Below are the code and all the weights of a small trained network. Each question names an input and a target symbol and asks about switching units off, where a switched-off unit gives its printed mean instead of its output.

import numpy as np


def w(rows, s, z=0):
    codes = np.array(rows[::2]) - 128.0
    scale = np.full(codes.shape[1], s)
    scale[-1] = z or s
    return codes * scale


def f(y):
    return np.maximum(y, 0)


def softmax(a):
    e = np.exp(a - a.max(-1, keepdims=True))
    return e / e.sum(-1, keepdims=True)


def log_softmax(a):
    a = a - a.max(-1, keepdims=True)
    return a - np.log(np.exp(a).sum(-1, keepdims=True))


def net(x, mask):
    ids = ['ΔΘΞΠΣβγηλφψω'.index(c) for c in x.split()]
    T = len(ids)
    res = E[ids] + P[:T]
    r = res
    for j in range(2):
        rows = slice(4 * j, 4 * j + 4)
        q, k, v = (r @ M[0][rows].T for M in (Q, K, V))
        z = softmax(np.where(np.tri(T) > 0, q @ k.T / 4**0.5, -1e9)) @ v
        o = O[0][rows]
        res = res + np.where(mask[j], z, o[:, -1]) @ o[:, :-1]
    y = f(res @ A[0][:, :-1].T + A[0][:, -1])
    res = res + np.where(mask[2:6], y, B[0][:, -1]) @ B[0][:, :-1]
    return log_softmax(res[-1] @ U[:, :-1].T + U[:, -1])


Q, K, V, O, A, B = {}, {}, {}, {}, {}, {}
E = w([
[233,122,105,133,160],'Δ',
[229,113,67,123,140],'Θ',
[251,78,80,107,193],'Ξ',
[173,145,133,127,130],'Π',
[217,111,35,112,101],'Σ',
[201,158,154,131,92],'β',
[209,93,149,99,210],'γ',
[193,161,110,162,106],'η',
[122,116,65,35,131],'λ',
[134,142,167,58,196],'φ',
[129,102,153,47,44],'ψ',
[163,5,193,215,146],'ω',
],0.011)
P = w([
[142,255,127,142,141],'0',
[199,193,113,67,110],'1',
[204,168,122,73,121],'2',
[200,154,125,83,103],'3',
[199,135,135,88,101],'4',
[203,109,148,95,117],'5',
[202,94,159,111,100],'6',
[204,69,171,106,118],'7',
[220,67,182,129,100],'8',
],0.0063)
Q[0] = w([
[171,126,118,82,101],'head 0',
[16,218,73,210,134],'head 0',
[150,170,105,124,150],'head 0',
[81,113,117,166,146],'head 0',
[182,153,149,105,159],'head 1',
[6,161,108,217,125],'head 1',
[153,158,144,110,93],'head 1',
[34,69,169,158,138],'head 1',
],0.017)
K[0] = w([
[74,102,144,129,150],'head 0',
[253,100,81,94,108],'head 0',
[162,121,134,84,131],'head 0',
[153,155,116,138,126],'head 0',
[119,65,117,160,64],'head 1',
[113,211,87,49,157],'head 1',
[70,113,136,148,150],'head 1',
[165,204,93,121,169],'head 1',
],0.018)
V[0] = w([
[174,140,4,165,162],'head 0',
[117,229,141,157,28],'head 0',
[89,85,107,128,151],'head 0',
[82,182,109,35,117],'head 0',
[140,144,93,202,199],'head 1',
[181,176,101,203,135],'head 1',
[142,123,116,139,99],'head 1',
[91,48,135,184,93],'head 1',
],0.018)
O[0] = w([
[125,1,100,155,94,92],'head 0',
[64,174,153,158,29,153],'head 0',
[132,130,88,129,175,3],'head 0',
[141,157,64,51,79,232],'head 0',
[98,115,59,184,165,31],'head 1',
[135,170,65,208,143,192],'head 1',
[142,139,120,146,106,182],'head 1',
[65,94,131,152,70,63],'head 1',
],0.017,0.0049)
A[0] = w([
[241,85,214,136,153,148],'neuron 0',
[175,1,120,126,179,82],'neuron 1',
[168,204,192,64,151,6],'neuron 2',
[147,77,204,81,88,34],'neuron 3',
],0.0093,0.0023)
B[0] = w([
[102,232,143,122,48,195],'neuron 0',
[7,145,102,40,165,173],'neuron 1',
[169,3,138,167,168,250],'neuron 2',
[30,91,167,185,199,197],'neuron 3',
],0.0074,0.023)
U = w([
[149,81,131,239,246,5],'Δ',
[226,164,150,144,237,165],'Θ',
[126,237,165,67,162,127],'Ξ',
[70,172,152,126,141,133],'Π',
[121,255,166,90,41,124],'Σ',
[178,98,106,212,89,125],'β',
[129,180,142,139,150,123],'γ',
[113,40,64,135,77,15],'η',
[121,55,99,174,139,35],'λ',
[93,124,111,95,165,11],'φ',
[146,140,77,38,58,210],'ψ',
[133,80,203,128,133,236],'ω',
],0.0041,0.0024)

Each question gives the input, a string of symbols that net reads in full, and the target symbol t.
The units are the heads (4 rows each of Q, K, V and O) and the neurons (one row each of A and B). Each row of codes is followed by its name. A weight is (code - 128) times the scale printed after its matrix; where a second scale follows, it is the last column's (O, A, B and U).
mask holds one flag per unit, heads first, then neurons. A switched-off unit (its flag False) gives its mean, the last column of its rows in O or B, instead of its output. The means were averaged over made-up inputs and are rounded, as every weight is.
A unit's drop is (log p(t) with every unit on - log p(t) with that unit switched off) / (log p(t) with every unit on - log p(t) with every unit switched off).
The circuit of an input: a set's keep is (log p(t) with only the set's units on - log p(t) with every unit switched off) / (log p(t) with every unit on - log p(t) with every unit switched off). Starting from all 6 units, units are removed one at a time, each time the one whose removal leaves the highest keep (on an exact tie, the one counted first), for as long as the keep stays at least 0.8.
circuit, biggest first: the units of the circuit, biggest drop first
unit that matters most: the unit with the biggest drop
k most important neurons: the k neurons with the biggest drops, biggest first
heads that matter: for each layer, one digit per head in row order, 1 if its drop is at least 0.15 and else 0, layers parted by /
input φ Δ λ γ φ ψ ψ β, target ω: heads that matter -> 01
input Ξ Π Ξ Θ λ, target ψ: 3 most important neurons -> [neuron 2; neuron 3; neuron 1]
input ψ ψ φ, target ω: most important neuron -> [neuron 2]
input Π ψ ψ β, target ω: circuit, biggest first -> [head 1; neuron 2]
input η η φ β, target Θ: circuit, biggest first -> [head 1; head 0]
input Ξ λ Σ Σ, target ψ: circuit, biggest first -> [head 0; neuron 2]
input β φ η, target Θ: heads that matter -> 01
input ψ ψ φ η Π ω, target Σ: heads that matter -> 11
input Σ η λ ψ Θ, target ω: circuit, biggest first -> [head 1; neuron 2]
input β φ Π Δ ψ Ξ Θ φ Θ, target Θ: heads that matter -> 10
input Π β β Σ, target Σ: circuit, biggest first -> [neuron 2; head 0]
input ψ Δ ψ ω Π λ, target Σ: circuit, biggest first -> [neuron 2; head 1; head 0]
input ψ β ω η Ξ η, target Σ: circuit, biggest first -> [neuron 2; head 1]
input Ξ ψ Σ Ξ, target ω: circuit, biggest first -> [neuron 2; head 1]
input λ ψ η ψ Σ Σ, target ω: 2 most important neurons -> [neuron 3; neuron 2]
input ω Δ β φ ψ γ η γ, target Δ: unit that matters most -> head 1
input φ γ ω Ξ ψ η γ Θ, target ψ: circuit, biggest first -> [head 0; neuron 3]
input γ ω ω, target Π: heads that matter -> 11
input Θ γ Ξ ψ ψ, target ω: circuit, biggest first -> [neuron 2; head 1]
input Σ η η φ φ β, target Θ: circuit, biggest first -> [head 0; head 1]
input λ λ β Ξ, target ψ: most important neuron -> [neuron 2]
input Δ ψ λ β ψ φ Δ λ, target Θ: circuit, biggest first -> [head 0; neuron 2; head 1]
input β Ξ ψ Π λ γ λ ψ Σ, target ω: circuit, biggest first -> [head 1; neuron 3]
input Σ Ξ Σ γ, target Ξ: heads that matter -> 11
input Θ ψ λ Ξ ψ ψ η Δ, target ω: heads that matter -> 01
input ψ η Ξ Σ β η Σ λ φ, target Θ: 2 most important neurons -> [neuron 2; neuron 0]
input ψ ψ ω ψ Ξ ψ β Δ, target Σ: unit that matters most -> head 0
